Below is a small trained network, with its code and all its weights. Each question gives an input and a class and asks what happens when units are switched off, that is, made to give their printed mean instead of their output.

import numpy as np


def w(rows, s, z=0):
    codes = np.array(rows[::2]) - 128.0
    scale = np.full(codes.shape[1], s)
    scale[-1] = z or s
    return codes * scale


def f(y):
    return y / 2 * (1 + np.tanh(0.7978845608 * (y + 0.044715 * y**3)))


def log_softmax(a):
    a = a - a.max(-1, keepdims=True)
    return a - np.log(np.exp(a).sum(-1, keepdims=True))


def net(x, mask):
    res = np.array(x, float).reshape(1, 8) / 4 @ E
    y = f(res @ A[0][:, :-1].T + A[0][:, -1])
    res = res + np.where(mask, y, B[0][:, -1]) @ B[0][:, :-1]
    return log_softmax(res[-1] @ U[:, :-1].T + U[:, -1])


A, B = {}, {}
E = w([
[195,90,90,65,155],'x0',
[110,149,254,217,104],'x1',
[218,212,88,181,97],'x2',
[91,202,149,142,112],'x3',
[106,48,25,130,226],'x4',
[128,126,63,165,57],'x5',
[86,250,103,147,243],'x6',
[92,248,159,6,106],'x7',
],0.0063)
A[0] = w([
[88,167,143,93,231,208],'N1',
[186,71,118,143,145,81],'N2',
[151,77,73,132,164,112],'N3',
[72,147,135,139,101,61],'N4',
[106,63,148,176,58,227],'N5',
[181,60,89,96,100,151],'N6',
[148,239,129,195,96,235],'N7',
[51,157,164,165,55,184],'N8',
[43,136,143,186,181,254],'N9',
[182,148,163,51,163,188],'N10',
[149,100,85,168,18,224],'N11',
[158,163,130,86,156,213],'N12',
[100,173,128,128,117,64],'N13',
[38,90,143,120,174,209],'N14',
[73,165,29,135,175,150],'N15',
[127,158,42,160,145,194],'N16',
[145,148,127,10,1,194],'N17',
[172,122,117,75,49,74],'N18',
[91,144,31,167,170,131],'N19',
[141,143,38,156,153,131],'N20',
[226,169,106,149,59,167],'N21',
[144,116,114,59,47,144],'N22',
],0.01,0.0061)
B[0] = w([
[173,163,127,46,42,221],'N1',
[187,39,87,218,136,163],'N2',
[217,69,141,127,114,182],'N3',
[175,65,168,208,131,133],'N4',
[121,135,188,119,171,236],'N5',
[166,97,85,108,182,206],'N6',
[122,142,170,41,92,255],'N7',
[186,126,218,130,55,217],'N8',
[133,129,122,32,126,235],'N9',
[103,145,75,100,164,188],'N10',
[155,197,156,121,170,239],'N11',
[106,179,101,36,128,186],'N12',
[162,158,121,168,142,136],'N13',
[150,192,226,41,19,211],'N14',
[213,140,187,133,139,195],'N15',
[166,169,191,122,211,193],'N16',
[101,215,84,139,188,247],'N17',
[50,165,102,206,208,163],'N18',
[255,136,176,152,136,186],'N19',
[205,162,163,194,184,176],'N20',
[50,240,201,148,152,209],'N21',
[100,155,106,129,223,187],'N22',
],0.0076,0.0092)
U = w([
[86,185,125,146,127,42],'0',
[190,121,92,152,196,159],'1',
[153,56,148,215,134,68],'2',
[171,62,46,72,144,115],'3',
[115,166,140,43,114,245],'4',
[214,92,208,86,109,128],'5',
[70,92,160,98,93,88],'6',
[138,97,86,83,3,2],'7',
],0.011,0.0067)

Each question gives the input, the list of numbers given to net, and the class t.
The units are the neurons (one row each of A and B). Each row of codes is followed by its name. A weight is (code - 128) times the scale printed after its matrix; where a second scale follows, it is the last column's (A, B and U).
mask holds one flag per neuron, in row order. A switched-off neuron (its flag False) gives its mean, the last column of its row in B, instead of its output. The means were averaged over made-up inputs and are rounded, as every weight is.
A unit's drop is (log p(t) with every unit on - log p(t) with that unit switched off) / (log p(t) with every unit on - log p(t) with every unit switched off).
The circuit of an input: a set's keep is (log p(t) with only the set's units on - log p(t) with every unit switched off) / (log p(t) with every unit on - log p(t) with every unit switched off). Starting from the 12 units with the biggest drops (on a tie, the unit counted first), units are removed one at a time, each time the one whose removal leaves the highest keep (on an exact tie, the one counted first), for as long as the keep stays at least 0.8.
units of the circuit, in order: the units of the circuit, biggest drop first
unit that matters most: the unit with the biggest drop
top k neurons: the k neurons with the biggest drops, biggest first
drop of u: that unit's drop, to one decimal
input [4,6,8,2,5,-8,-4,-3], class 1: units of the circuit, in order -> [N14 N8]
input [4,8,3,-6,6,5,-4,-7], class 2: top 2 neurons -> [N2 N17]
input [-5,6,-7,8,1,3,5,-8], class 5: unit that matters most -> N8
input [5,-3,-4,6,5,-6,7,0], class 5: top 2 neurons -> [N15 N19]
input [2,-3,3,-5,0,-2,3,1], class 1: top 2 neurons -> [N14 N7]
input [-4,6,4,-2,8,-3,7,2], class 5: units of the circuit, in order -> [N19 N15]
input [6,5,-8,6,-6,-8,-3,0], class 4: units of the circuit, in order -> [N10 N19]
input [3,1,5,-2,6,-5,-5,5], class 1: units of the circuit, in order -> [N7 N14]
input [7,-6,0,-2,5,8,7,0], class 5: units of the circuit, in order -> [N15 N19]
input [3,-5,6,-2,2,-4,2,-2], class 1: top 3 neurons -> [N14 N8 N7]
input [7,6,3,-2,-3,0,-5,8], class 0: top 2 neurons -> [N18 N17]
input [-3,4,4,-6,-5,5,-7,-1], class 0: drop of N2 -> 0.0
input [-5,1,4,-2,2,-3,7,-5], class 5: drop of N19 -> 0.1
input [-8,4,5,-7,-8,2,-5,1], class 0: unit that matters most -> N21
input [-6,0,6,-8,-8,-6,4,-8], class 4: drop of N22 -> -0.1
